In the rows, zero is written as 128.
Each row is followed by its class.
136,94,169,94,144,178,122,154,125,94,128,123,126,116,95,116,113,69,81,45,138,113,141,108,148,110,172,99,124,123,135,136,162,136,105,180,102,168,122,133,136,82,129,149,66
W
113,110,122,154,97,153,118,76,151,141,148,178,92,98,118,111,195,149,146,121,55,129,114,108,120,96,130,112,97,132,87,134,135,90,106,88,118,116,98,157,112,88,134,129,103
W
137,84,151,96,168,158,116,153,117,112,123,108,133,115,91,126,112,81,100,45,128,108,135,107,136,115,170,78,150,111,134,147,158,118,108,179,111,164,106,136,141,98,131,157,55
T
141,91,168,92,150,160,131,166,110,95,143,112,124,113,95,132,130,60,93,41,136,100,131,105,143,109,154,106,150,115,145,146,153,129,107,171,103,167,104,142,147,95,124,160,47
Y
144,71,176,87,143,164,119,148,99,91,155,115,121,118,102,128,91,73,96,62,132,118,108,96,150,134,155,82,133,107,133,135,155,132,98,192,88,158,119,149,135,92,108,169,57
A
127,92,165,98,149,161,121,166,113,95,141,118,118,113,95,140,127,67,90,52,133,110,125,99,144,106,167,93,145,121,144,144,153,127,110,175,109,179,101,146,139,94,136,159,42
Y
143,90,168,102,151,161,127,167,109,90,146,118,117,112,91,134,126,68,93,49,140,104,123,106,138,102,153,103,145,122,145,145,154,130,105,177,107,174,101,146,140,98,132,154,49
Y
142,174,141,118,116,142,138,149,184,146,165,128,149,111,102,138,133,154,136,199,88,124,152,171,109,113,61,170,63,167,103,122,152,133,133,120,150,116,69,117,79,185,160,152,122
P
79,176,171,109,142,98,145,151,134,205,137,152,149,125,90,156,220,116,140,99,157,147,160,124,127,181,180,113,145,156,133,70,159,104,114,133,134,137,102,106,161,137,167,98,31
A
106,110,121,145,98,148,106,77,130,131,169,180,56,101,111,140,193,146,148,119,55,117,105,114,134,87,159,83,106,141,104,168,133,97,84,77,109,163,118,179,108,82,149,135,69
Y
141,150,120,130,128,132,133,166,207,155,121,149,162,106,105,120,136,153,114,185,96,120,117,144,123,123,20,181,53,161,94,109,153,124,139,107,169,102,53,104,74,196,174,141,154
W
125,81,161,101,148,157,125,152,105,93,126,121,128,113,91,129,100,63,83,49,136,115,138,122,149,121,159,105,143,116,136,150,161,127,112,185,96,172,111,146,129,82,113,150,59
S
139,143,153,110,126,135,140,155,172,153,167,144,133,107,99,142,141,154,135,183,99,115,130,159,125,123,50,182,75,175,82,114,167,127,144,120,154,113,50,116,86,197,168,162,104
A
144,84,169,106,160,171,112,166,126,112,114,132,133,114,91,128,136,71,98,39,140,112,141,84,143,114,147,92,138,128,121,141,142,121,105,183,97,167,124,143,148,108,134,153,45
W
96,91,123,148,106,135,114,71,137,134,143,188,71,92,103,131,180,146,150,103,54,128,113,116,132,97,147,99,111,138,85,172,140,89,93,86,114,157,106,169,101,77,124,135,76
S
143,158,130,127,109,134,143,155,195,157,132,144,150,105,108,119,125,159,118,185,87,117,114,146,113,119,14,184,49,160,97,102,157,125,138,113,161,108,61,108,75,181,174,154,145
W
108,168,179,109,137,107,146,123,117,196,132,157,152,111,72,148,220,123,136,84,147,143,187,114,112,130,176,131,157,168,135,94,167,112,116,138,138,155,106,111,159,121,175,122,24
J
144,92,158,89,150,175,123,161,110,91,143,115,122,117,96,134,126,62,97,46,127,108,120,88,144,116,155,76,143,104,138,148,155,128,100,181,95,163,120,153,142,104,116,155,51
Y
109,115,115,151,101,124,110,80,157,149,145,176,84,92,110,131,174,145,156,109,59,139,114,115,133,111,145,107,112,158,105,151,121,91,86,81,124,146,103,161,105,82,118,143,76
E
104,181,173,119,137,117,144,142,134,197,120,155,184,131,77,125,224,117,125,96,161,129,180,119,119,138,177,140,145,152,130,82,151,108,118,141,112,136,96,106,165,110,178,102,37
W
96,176,165,118,153,113,140,133,116,186,122,148,173,139,76,151,220,113,135,105,152,135,188,119,109,138,187,132,148,158,126,95,151,103,119,143,109,146,93,116,160,130,169,115,29
P
115,114,142,149,117,139,118,66,136,144,171,176,77,93,117,132,183,149,155,132,54,125,114,112,133,86,136,98,101,157,102,147,138,92,107,82,111,124,96,165,111,90,137,145,90
J
97,107,112,142,113,129,97,76,139,155,151,168,84,94,122,128,155,155,167,117,61,130,114,111,132,113,154,90,115,145,99,150,129,87,94,89,128,151,97,161,113,77,126,150,82
T
132,173,115,128,114,137,118,151,191,172,145,131,154,113,106,133,100,165,136,203,105,116,138,181,114,135,65,156,83,151,106,108,152,129,116,102,151,112,65,116,73,179,176,129,137
T
101,97,120,146,127,143,95,76,123,143,152,177,74,96,114,132,168,148,152,111,63,118,107,108,141,100,163,72,115,143,103,173,143,78,98,85,122,156,102,163,106,86,144,126,76
T
153,79,173,92,160,168,118,148,121,98,138,120,130,114,95,132,87,66,89,49,129,116,124,92,159,123,141,78,152,103,150,139,148,127,98,181,92,158,125,143,133,77,113,172,57
J
105,100,136,147,113,151,106,77,133,144,174,174,75,104,113,126,194,149,150,129,70,126,103,114,132,109,131,100,104,141,87,141,141,87,106,83,103,115,82,168,117,107,136,129,92
A
134,81,172,99,158,164,124,152,125,98,140,113,119,108,99,131,95,64,96,48,125,111,137,99,154,116,158,89,144,126,144,140,154,132,111,177,102,169,115,141,139,81,111,172,67
J
86,187,166,109,134,118,145,151,153,201,118,148,181,126,84,130,230,116,122,89,155,139,180,109,132,163,183,126,144,153,140,79,155,109,113,132,140,138,111,103,160,122,172,86,44
W
138,73,165,86,158,173,120,143,119,92,141,113,133,121,97,131,104,62,96,49,123,121,138,105,149,113,159,87,135,114,144,149,147,131,103,184,98,161,120,135,143,81,105,176,58
P
139,84,155,96,172,161,114,147,114,101,123,101,135,123,99,126,103,78,91,58,132,110,129,97,149,129,172,91,154,105,145,146,161,117,120,187,116,164,107,140,132,96,125,150,54
T
106,107,129,149,113,155,119,75,149,135,177,159,91,110,127,127,193,142,143,146,60,134,123,121,133,80,131,107,96,151,108,152,140,89,125,84,119,118,83,157,111,102,132,132,102
P
94,118,103,144,113,123,99,81,156,157,146,164,90,89,123,130,155,151,162,121,64,135,103,120,131,115,151,93,108,156,109,144,129,88,83,87,129,148,100,166,109,94,128,137,89
T
108,184,155,137,139,102,145,141,127,206,120,145,163,131,79,139,230,111,142,97,153,141,176,138,105,146,174,127,156,156,136,79,144,100,119,134,113,133,101,108,161,124,174,100,31
E
95,165,163,114,138,109,152,124,121,193,117,154,165,130,64,140,230,119,120,79,151,135,187,142,111,150,171,140,160,147,119,103,169,108,114,140,121,145,117,114,156,123,177,97,31
S
85,178,172,103,149,119,145,136,141,201,140,131,167,130,81,157,223,108,131,108,142,138,197,131,130,154,173,119,144,163,146,92,152,102,117,130,131,131,107,109,161,131,162,105,26
P
106,94,113,156,108,132,112,62,144,129,148,181,75,97,105,131,187,153,147,122,54,126,109,115,129,97,147,94,112,137,85,180,140,87,93,87,121,156,116,170,94,80,131,132,78
S
106,173,154,111,133,107,151,135,113,192,135,151,149,126,69,151,238,124,129,85,146,133,173,121,100,134,176,126,162,153,130,90,160,114,108,137,142,155,114,116,163,145,190,109,25
Y
104,173,182,105,128,124,154,137,122,186,116,155,175,123,78,124,228,119,122,76,153,131,184,119,113,143,172,147,143,148,121,89,165,112,119,139,133,144,104,102,161,114,180,99,38
W
131,136,153,110,120,136,134,152,184,154,159,149,120,107,101,143,131,151,130,178,105,118,132,165,120,119,44,176,72,183,85,118,167,132,145,113,147,111,55,112,90,200,171,161,109
A
132,137,138,118,136,127,140,147,195,151,144,149,147,107,96,136,143,146,118,174,98,117,142,164,124,124,44,188,79,176,86,133,166,130,147,116,167,110,53,107,80,194,161,149,118
S
113,106,129,161,103,147,108,76,141,146,161,171,71,98,105,124,185,150,152,118,51,132,113,116,132,87,137,98,118,148,110,161,124,83,114,81,115,134,103,163,102,90,131,129,77
E
131,161,154,116,95,144,132,164,199,144,147,152,147,106,103,116,118,157,121,174,102,123,141,162,112,122,67,172,58,163,94,111,156,143,134,107,159,127,59,106,69,169,171,139,131
W
138,86,142,100,187,158,101,157,115,113,119,116,125,116,101,144,110,65,110,47,133,107,132,108,140,135,162,57,145,119,125,147,154,112,100,185,94,156,129,142,151,122,126,150,54
T
156,87,166,109,181,154,114,160,139,112,133,119,128,110,102,152,119,61,110,57,136,113,131,97,147,128,129,74,144,130,130,135,144,120,92,180,93,150,128,148,149,120,118,162,54
J
148,88,162,106,171,162,110,162,130,107,144,116,113,124,92,146,132,74,102,54,148,114,126,99,138,127,156,69,144,129,119,139,150,119,94,180,78,160,129,166,145,139,126,148,41
A
138,72,164,93,152,168,131,146,118,99,135,117,134,120,91,118,97,64,83,48,123,108,128,105,152,135,141,95,143,98,137,144,152,131,104,182,98,154,112,140,134,72,104,167,63
S
97,170,154,121,145,102,148,131,125,198,119,158,178,133,67,142,220,120,128,108,152,126,182,134,113,150,169,146,159,147,120,93,154,105,114,139,116,132,87,115,158,123,167,105,36
S
106,184,152,131,141,99,145,145,122,201,112,153,165,129,69,139,219,116,137,85,152,137,177,136,112,145,176,132,163,157,139,90,140,102,114,138,109,141,109,109,162,122,169,104,34
E
142,83,168,97,155,169,123,153,110,95,144,117,139,112,101,129,93,62,87,55,131,118,124,106,153,134,149,96,135,110,138,136,153,133,98,189,109,152,102,149,133,81,105,161,64
S
92,174,166,113,147,110,146,136,147,201,123,140,173,126,76,149,210,112,130,91,151,128,190,133,128,168,167,125,157,149,123,100,150,116,102,134,127,139,112,111,161,130,152,88,39
S
128,145,109,133,125,114,126,154,189,172,129,130,157,114,110,130,99,160,126,184,96,123,116,165,121,133,39,171,65,155,112,105,162,118,131,107,164,110,60,110,70,167,174,162,147
T
95,97,126,148,116,137,110,77,135,136,148,191,75,99,102,131,190,146,147,106,65,119,120,114,136,102,151,98,113,143,78,175,141,85,92,82,110,157,99,166,103,81,133,132,75
S
110,166,158,110,134,108,154,118,99,193,123,154,162,118,59,143,223,121,129,81,147,128,189,140,104,132,170,127,157,149,114,111,167,110,102,141,125,156,118,113,160,117,176,111,24
S
135,161,130,124,124,130,130,154,205,153,144,142,134,110,102,145,114,157,138,189,96,122,137,165,114,131,59,168,80,163,100,99,150,135,127,102,159,122,68,123,75,184,167,152,130
J
142,75,185,89,142,175,126,158,104,96,158,113,116,109,104,132,94,71,96,51,127,118,110,96,149,125,148,78,132,111,132,130,156,132,98,187,92,153,107,151,139,96,112,167,55
A
105,95,130,146,116,150,107,69,131,154,162,160,88,98,124,123,168,145,152,121,57,116,120,130,134,99,134,99,117,133,103,149,139,85,112,84,119,107,85,151,124,86,135,131,97
T
151,81,179,93,156,167,124,145,119,97,153,116,128,107,104,131,85,61,95,55,124,116,120,97,157,123,145,84,138,118,153,130,156,133,100,183,106,162,111,146,136,78,108,169,60
J
140,81,160,90,155,169,113,153,95,108,137,110,132,110,107,120,91,65,97,45,129,112,127,99,148,133,167,67,145,102,145,143,156,120,100,184,102,161,110,137,138,75,117,164,57
T
108,103,122,157,112,149,117,63,130,146,166,177,91,96,103,129,188,143,146,133,56,117,123,126,137,95,124,106,114,145,90,165,139,85,107,91,107,124,93,174,113,87,125,123,83
S
88,185,171,105,137,118,149,146,122,198,138,146,152,123,76,152,231,110,136,90,145,130,171,120,126,155,173,117,147,155,143,92,155,112,112,128,129,134,110,113,163,128,174,100,26
Y
146,93,168,101,171,171,111,162,119,110,147,122,115,114,92,150,126,67,108,58,143,110,124,100,141,126,146,67,133,133,119,139,156,117,95,179,76,149,116,166,150,132,122,150,39
A
153,101,154,113,175,156,116,173,127,116,124,114,134,119,84,143,141,67,110,42,137,107,140,106,135,122,152,81,156,126,128,144,144,109,98,175,97,168,122,151,146,124,130,142,33
E
100,120,131,143,102,143,107,86,152,150,146,178,99,92,120,123,188,146,152,114,69,133,117,95,145,108,143,115,100,150,98,137,129,89,92,86,130,150,94,161,113,71,133,135,78
W
95,178,170,113,138,109,149,152,134,194,136,150,155,117,86,160,226,105,140,93,143,134,170,129,126,158,168,127,145,157,144,88,151,116,109,131,139,130,104,113,164,134,162,97,29
Y
101,120,130,135,94,138,102,78,137,140,176,175,65,98,112,135,165,154,154,131,68,127,99,110,133,119,151,98,102,146,95,140,140,89,78,84,104,156,96,178,99,85,129,146,67
A
127,139,140,121,129,129,132,143,188,154,135,146,145,101,97,147,130,148,127,182,92,117,146,161,129,128,50,188,81,173,82,133,153,136,135,119,168,123,51,112,82,185,155,146,111
S
112,110,132,151,118,141,114,70,144,145,166,170,79,99,121,134,180,143,151,134,56,130,114,119,143,97,134,104,109,151,108,138,131,91,105,84,107,117,105,169,112,94,132,139,95
J
106,100,123,145,103,138,107,81,122,131,167,188,57,98,107,139,196,146,146,119,56,122,100,109,130,82,153,80,103,140,100,165,140,91,93,78,118,165,98,168,102,93,152,132,69
Y
105,165,177,105,141,116,156,121,103,189,134,142,165,131,73,138,229,117,125,83,143,139,191,130,101,127,168,133,142,158,129,96,161,108,123,139,124,139,105,103,163,124,178,128,35
P
134,92,174,95,165,173,126,150,119,92,139,101,133,124,99,129,117,64,92,60,133,118,145,102,151,108,164,106,132,130,146,149,154,129,123,182,105,165,108,136,135,94,116,167,58
P
137,142,145,111,136,142,141,146,182,150,133,148,138,101,85,148,134,141,120,168,101,111,148,162,132,117,39,188,82,180,89,141,167,128,138,118,154,109,65,116,81,195,158,149,102
S
136,149,138,118,129,132,142,159,177,153,148,141,130,103,95,150,152,150,134,180,96,115,133,151,122,107,42,181,81,176,101,125,151,131,147,115,171,101,61,109,91,199,169,158,110
Y
134,158,118,124,130,129,134,155,186,153,137,134,149,116,110,139,122,149,122,185,92,131,137,169,123,117,32,183,53,164,105,117,153,125,143,110,154,117,65,107,76,179,163,173,144
P
129,130,134,116,141,138,139,151,196,153,132,155,154,101,91,138,147,145,123,170,100,118,144,155,136,120,42,198,86,180,90,139,161,131,151,114,176,108,44,109,87,194,158,149,115
S
146,86,164,80,148,168,128,155,97,90,150,125,119,114,100,132,114,55,93,36,129,113,113,98,147,121,156,83,139,108,150,137,154,134,101,179,104,163,115,147,148,88,116,167,50
Y
109,167,172,114,140,104,149,121,124,188,126,146,156,120,74,147,212,130,141,90,143,143,180,115,105,144,170,130,160,154,125,89,160,114,115,144,141,150,120,114,155,125,168,118,37
J
104,113,129,149,115,159,129,74,148,147,166,151,97,103,121,128,206,139,151,139,58,132,127,113,136,80,126,103,100,151,102,151,133,86,112,86,114,115,85,157,122,90,131,134,95
P
88,111,116,144,113,134,104,74,154,150,140,181,98,99,101,132,172,146,155,122,67,125,121,114,140,123,143,117,116,142,85,154,129,95,87,84,120,153,87,163,106,77,120,138,79
S
96,111,127,137,119,135,105,82,155,140,159,167,92,97,108,136,196,150,163,130,60,144,125,98,135,90,148,107,96,154,103,159,132,84,102,91,132,155,79,161,105,87,122,151,68
P
97,172,146,123,149,98,131,131,114,209,109,142,171,129,80,138,200,121,145,99,150,133,169,128,110,143,191,118,153,139,141,84,155,100,113,141,111,131,96,110,162,119,168,108,42
T
